Below is a small trained network, with its code and all its weights. Each question gives an input and a target symbol and asks what happens when units are switched off, that is, made to give their printed mean instead of their output.

import numpy as np


def w(rows, s, z=0):
    codes = np.array(rows[::2]) - 128.0
    scale = np.full(codes.shape[1], s)
    scale[-1] = z or s
    return codes * scale


def f(y):
    return np.maximum(y, 0)


def softmax(a):
    e = np.exp(a - a.max(-1, keepdims=True))
    return e / e.sum(-1, keepdims=True)


def log_softmax(a):
    a = a - a.max(-1, keepdims=True)
    return a - np.log(np.exp(a).sum(-1, keepdims=True))


def net(x, mask):
    ids = ['δεηθλμξ'.index(c) for c in x.split()]
    T = len(ids)
    res = E[ids] + P[:T]
    r = res
    for j in range(2):
        rows = slice(2 * j, 2 * j + 2)
        q, k, v = (r @ M[0][rows].T for M in (Q, K, V))
        z = softmax(np.where(np.tri(T) > 0, q @ k.T / 2**0.5, -1e9)) @ v
        o = O[0][rows]
        res = res + np.where(mask[j], z, o[:, -1]) @ o[:, :-1]
    y = f(res @ A[0][:, :-1].T + A[0][:, -1])
    res = res + np.where(mask[2:6], y, B[0][:, -1]) @ B[0][:, :-1]
    return log_softmax(res[-1] @ U[:, :-1].T + U[:, -1])


Q, K, V, O, A, B = {}, {}, {}, {}, {}, {}
E = w([
[191,65,30,192,109,87,145,102],'δ',
[134,97,164,122,130,172,136,76],'ε',
[153,152,9,169,152,193,85,122],'η',
[177,158,126,204,85,248,149,145],'θ',
[66,66,125,74,155,92,141,97],'λ',
[131,72,137,133,165,130,7,34],'μ',
[93,138,39,149,39,161,182,156],'ξ',
],0.02)
P = w([
[67,2,66,79,123,25,69,127],'0',
[190,186,224,97,104,228,81,139],'1',
[160,182,201,97,103,229,91,163],'2',
[141,225,103,116,117,208,108,146],'3',
[131,185,112,106,112,196,100,143],'4',
[158,41,219,105,60,127,164,122],'5',
[108,140,89,105,107,180,94,133],'6',
[126,116,81,87,94,179,79,132],'7',
[128,33,93,130,61,171,132,132],'8',
[108,33,82,133,72,135,158,92],'9',
[62,48,84,85,148,124,133,59],'10',
[106,32,58,72,65,197,36,131],'11',
[79,58,72,150,53,197,180,161],'12',
],0.0078)
Q[0] = w([
[153,3,83,113,118,194,139,118],'head 1',
[101,164,148,140,74,77,98,154],'head 1',
[122,85,115,195,143,50,121,201],'head 2',
[156,235,184,123,129,30,129,139],'head 2',
],0.0064)
K[0] = w([
[53,49,2,15,102,97,194,67],'head 1',
[204,174,122,150,254,59,164,90],'head 1',
[103,119,154,59,161,126,187,184],'head 2',
[208,227,241,63,103,215,212,205],'head 2',
],0.0052)
V[0] = w([
[58,134,87,41,186,57,109,178],'head 1',
[180,146,135,81,208,74,100,64],'head 1',
[67,128,218,145,129,254,182,102],'head 2',
[124,171,182,136,63,65,82,61],'head 2',
],0.0086)
O[0] = w([
[15,214,115,47,214,92,169,61,119],'head 1',
[61,58,112,197,149,208,221,163,87],'head 1',
[185,184,168,155,117,209,111,18,2],'head 2',
[2,48,174,252,76,57,114,142,105],'head 2',
],0.009,0.011)
A[0] = w([
[85,77,84,113,127,124,133,88,59],'neuron 1',
[132,38,114,56,154,217,149,118,250],'neuron 2',
[189,255,149,154,167,133,146,82,196],'neuron 3',
[141,119,137,148,194,99,89,151,154],'neuron 4',
],0.0075,0.0022)
B[0] = w([
[99,168,194,109,233,98,55,140,208],'neuron 1',
[201,151,2,228,172,124,160,37,254],'neuron 2',
[50,156,232,96,137,85,96,164,157],'neuron 3',
[46,102,174,30,76,124,165,143,163],'neuron 4',
],0.0089,0.0087)
U = w([
[107,36,166,15,180,242,163,236,33],'δ',
[52,106,105,159,51,204,80,71,243],'ε',
[146,127,83,100,126,168,139,159,143],'η',
[160,162,168,162,141,170,106,149,92],'θ',
[82,216,128,138,163,172,127,150,4],'λ',
[56,125,165,204,121,170,57,173,126],'μ',
[56,158,126,25,4,171,120,119,248],'ξ',
],0.0046,0.0021)

Each question gives the input, a string of symbols that net reads in full, and the target symbol t.
The units are the heads (2 rows each of Q, K, V and O) and the neurons (one row each of A and B). Each row of codes is followed by its name. A weight is (code - 128) times the scale printed after its matrix; where a second scale follows, it is the last column's (O, A, B and U).
mask holds one flag per unit, heads first, then neurons. A switched-off unit (its flag False) gives its mean, the last column of its rows in O or B, instead of its output. The means were averaged over made-up inputs and are rounded, as every weight is.
A unit's drop is (log p(t) with every unit on - log p(t) with that unit switched off) / (log p(t) with every unit on - log p(t) with every unit switched off).
The circuit of an input: a set's keep is (log p(t) with only the set's units on - log p(t) with every unit switched off) / (log p(t) with every unit on - log p(t) with every unit switched off). Starting from all 6 units, units are removed one at a time, each time the one whose removal leaves the highest keep (on an exact tie, the one counted first), for as long as the keep stays at least 0.8.
units of the circuit, in order: the units of the circuit, biggest drop first
k most important neurons: the k neurons with the biggest drops, biggest first
heads that matter: for each layer, one digit per head in row order, 1 if its drop is at least 0.15 and else 0, layers parted by /
drop of u: that unit's drop, to one decimal
input δ ε η, target δ: units of the circuit, in order -> (head 2; neuron 4)
input μ ε λ, target μ: units of the circuit, in order -> (head 2)
input μ μ η λ ξ μ ε ε, target μ: heads that matter -> 01
input λ ε η λ θ μ λ δ η, target λ: units of the circuit, in order -> (head 1; neuron 1)
input μ δ μ λ, target μ: units of the circuit, in order -> (head 2; neuron 1)
input ξ θ ε ξ η ε, target ξ: 2 most important neurons -> (neuron 3; neuron 1)
input ξ μ δ, target ξ: heads that matter -> 10
input ξ θ θ ε μ ξ ξ ε ε η θ, target ξ: units of the circuit, in order -> (head 1; neuron 2)
input ξ ε ε ε ε ε ε ξ δ μ, target ξ: units of the circuit, in order -> (head 1; neuron 4)
input θ ε ε, target θ: units of the circuit, in order -> (head 2; head 1)
input λ μ ξ δ ε ε η λ, target λ: units of the circuit, in order -> (head 1; neuron 1; neuron 2)
input λ μ η ε θ η ε ε, target λ: units of the circuit, in order -> (head 1; neuron 2)
input ξ δ ε, target ξ: 3 most important neurons -> (neuron 2; neuron 1; neuron 3)
input ξ ξ ε η, target ξ: 2 most important neurons -> (neuron 2; neuron 3)
input λ δ δ δ, target λ: units of the circuit, in order -> (head 1)
input λ ε ε η θ δ, target λ: units of the circuit, in order -> (head 1; neuron 1)
input ξ δ θ, target ξ: drop of head 1 -> 0.7
input ξ ξ ξ ξ η μ, target ξ: drop of neuron 1 -> 0.1
input μ λ ε, target μ: drop of head 1 -> 0.2
input δ η η, target δ: most important neuron -> (neuron 4)
